[[ 28  35]
 [-12   2]
 [  0   5]
 [ -8   6]
 [ -2  10]
 [  8  -5]
 [ -2  17]
 [  6 -15]
 [ 34  29]
 [ -8 -37]]
->
[[ -8 -37]
 [ 28  35]
 [-12   2]
 [  0   5]
 [ -8   6]
 [ -2  10]
 [  8  -5]
 [ -2  17]
 [  6 -15]
 [ 34  29]]

[[ 17  20  20 -15   1  19 -18  -6]
 [ -9  18  10 -24  -9   7 -33 -14]
 [ 22 -14   5  30  -4   2  25  28]
 [-22  15  -5 -30   5  -2 -25 -28]]
->
[[-22  15  -5 -30   5  -2 -25 -28]
 [ 17  20  20 -15   1  19 -18  -6]
 [ -9  18  10 -24  -9   7 -33 -14]
 [ 22 -14   5  30  -4   2  25  28]]

[[ 11  -4   3  -6 -15   6  -8   8   9  -9 -11  -8   2]
 [  1   3   7  32  -1  -3  -1  -1   7   6  36  -2 -14]
 [ -1   7   8  -6  -7  -6   3   2   2   7  11  10   3]
 [ -3   0  -3  14   4   2  -6   2  -6  -7  13   0  -3]
 [  8  -1 -19 -19   5  -3   4 -12  -4   3 -29   5  -4]
 [  2  -2  10   5  10   0   0  -2   3   3   0   4  -1]]
->
[[  2  -2  10   5  10   0   0  -2   3   3   0   4  -1]
 [ 11  -4   3  -6 -15   6  -8   8   9  -9 -11  -8   2]
 [  1   3   7  32  -1  -3  -1  -1   7   6  36  -2 -14]
 [ -1   7   8  -6  -7  -6   3   2   2   7  11  10   3]
 [ -3   0  -3  14   4   2  -6   2  -6  -7  13   0  -3]
 [  8  -1 -19 -19   5  -3   4 -12  -4   3 -29   5  -4]]

[[ -3   2  35  35   0 -35   1]
 [  0   0 -14 -14   0  14  -1]
 [  1   1 -11 -12  -1  13  -1]
 [  1   1 -15 -16   0  16  -1]
 [  1   1 -15 -16   0  17  -1]
 [  0   0 -13 -13   0  13   0]
 [  1   1 -17 -19  -1  20  -1]
 [  1   2 -16 -17  -1  18  -2]]
->
[[  1   2 -16 -17  -1  18  -2]
 [ -3   2  35  35   0 -35   1]
 [  0   0 -14 -14   0  14  -1]
 [  1   1 -11 -12  -1  13  -1]
 [  1   1 -15 -16   0  16  -1]
 [  1   1 -15 -16   0  17  -1]
 [  0   0 -13 -13   0  13   0]
 [  1   1 -17 -19  -1  20  -1]]

[[-14 -43 -32 -10  -2 -35 -39 -12 -42]
 [ 24 -29 -16 -12 -17 -27  -7 -25 -19]]
->
[[ 24 -29 -16 -12 -17 -27  -7 -25 -19]
 [-14 -43 -32 -10  -2 -35 -39 -12 -42]]

[[ 10 -17  24  -3   0  17  31  25]
 [  0  10  -7  -7 -25  -4 -41  25]]
->
[[  0  10  -7  -7 -25  -4 -41  25]
 [ 10 -17  24  -3   0  17  31  25]]

[[-19  -5 -32 -15  -3  19   3]
 [ -2  -3  -7  -5   2   3  -2]
 [  2  -2   1   1   3   0  -2]
 [ -3  -3  -9  -5   1   5  -1]
 [  0   3   5   5  -3  -1   3]
 [ -5   9   4  11 -11   5  11]
 [ -4   8   5   7  -8   0   8]
 [ -6   8   4  12 -11   6  11]
 [  0   3   6   5  -3  -1   3]
 [  0   3   5   7  -3   0   4]]
->
[[  0   3   5   7  -3   0   4]
 [-19  -5 -32 -15  -3  19   3]
 [ -2  -3  -7  -5   2   3  -2]
 [  2  -2   1   1   3   0  -2]
 [ -3  -3  -9  -5   1   5  -1]
 [  0   3   5   5  -3  -1   3]
 [ -5   9   4  11 -11   5  11]
 [ -4   8   5   7  -8   0   8]
 [ -6   8   4  12 -11   6  11]
 [  0   3   6   5  -3  -1   3]]
---
[[ -3   8 -10  -9  -4]
 [ 15  12 -20 -12 -39]
 [ 19   1  -9  -1 -36]]
->
[[ 12 -20]
 [  1  -9]]

[[ -3   9   5 -37   6]
 [  5  -9 -23  17  18]
 [  5   4   4 -10   0]]
->
[[ -9 -23]
 [  4   4]]

[[-26   8 -25 -32 -10]
 [ 39   9  16  43  26]
 [ 15  41 -10  29  22]]
->
[[  9  16]
 [ 41 -10]]

[[ -3  -3   5   3]
 [  3   3  13   6]
 [  8   8  12   8]
 [-11 -11 -15  -2]
 [  0   0 -36  32]]
->
[[ 3 13]
 [ 8 12]]

[[-28  31  20  40 -41]
 [  5   1  -3   2   1]
 [ 20 -27 -21 -44  44]]
->
[[  1  -3]
 [-27 -21]]

[[-21 -26 -13 -35]
 [-24 -30 -39 -25]
 [  0  -2  19 -11]
 [-26 -34 -30 -35]]
->
[[-30 -39]
 [ -2  19]]

[[-38   8 -14]
 [-31  11  -9]
 [-32  -2 -15]
 [-32   0 -14]
 [-33   1 -14]]
->
[[ 11  -9]
 [ -2 -15]]

[[-12  -4  23 -10]
 [-10   0  33  -7]
 [-14  -4  31 -11]
 [-13  -6  22 -11]]
->
[[ 0 33]
 [-4 31]]

[[-19  10   7 -11  17]
 [ 24 -23  -5  21 -27]
 [ 12   2  -8  -3 -20]
 [ 40 -21  -1  20 -29]
 [-13   8  14  -8  25]]
->
[[-23  -5]
 [  2  -8]]
---
[[  4  32  15   6 -14]
 [ -1 -30 -11 -10  15]
 [ -5  -5  -5   4  -2]
 [  3  26  11   6 -11]]
->
[[ 32  15]
 [-30 -11]]

[[  6  -2  22]
 [  2 -41  29]
 [ 13 -21   1]]
->
[[ -2  22]
 [-41  29]]

[[ -9  21   0]
 [-10  30   1]
 [ 16  32   0]]
->
[[21  0]
 [30  1]]

[[ 44  -5  26]
 [ 44  -6  25]
 [-29  11   2]
 [ 22   0  -7]]
->
[[-5 26]
 [-6 25]]

[[-16  -3  -9   1   2]
 [ 29 -33  -4  32 -18]]
->
[[ -3  -9]
 [-33  -4]]

[[ 14   1  11  17]
 [ 26 -30  34  19]
 [-34 -14 -12 -40]]
->
[[  1  11]
 [-30  34]]

[[ -7 -14 -19  33]
 [-34 -21  16 -22]
 [ 21  16 -35  13]
 [  8 -23  32   6]
 [ -1   7  21  -2]]
->
[[-14 -19]
 [-21  16]]

[[  3 -33 -36  -1]
 [  0 -21 -22   0]]
->
[[-33 -36]
 [-21 -22]]
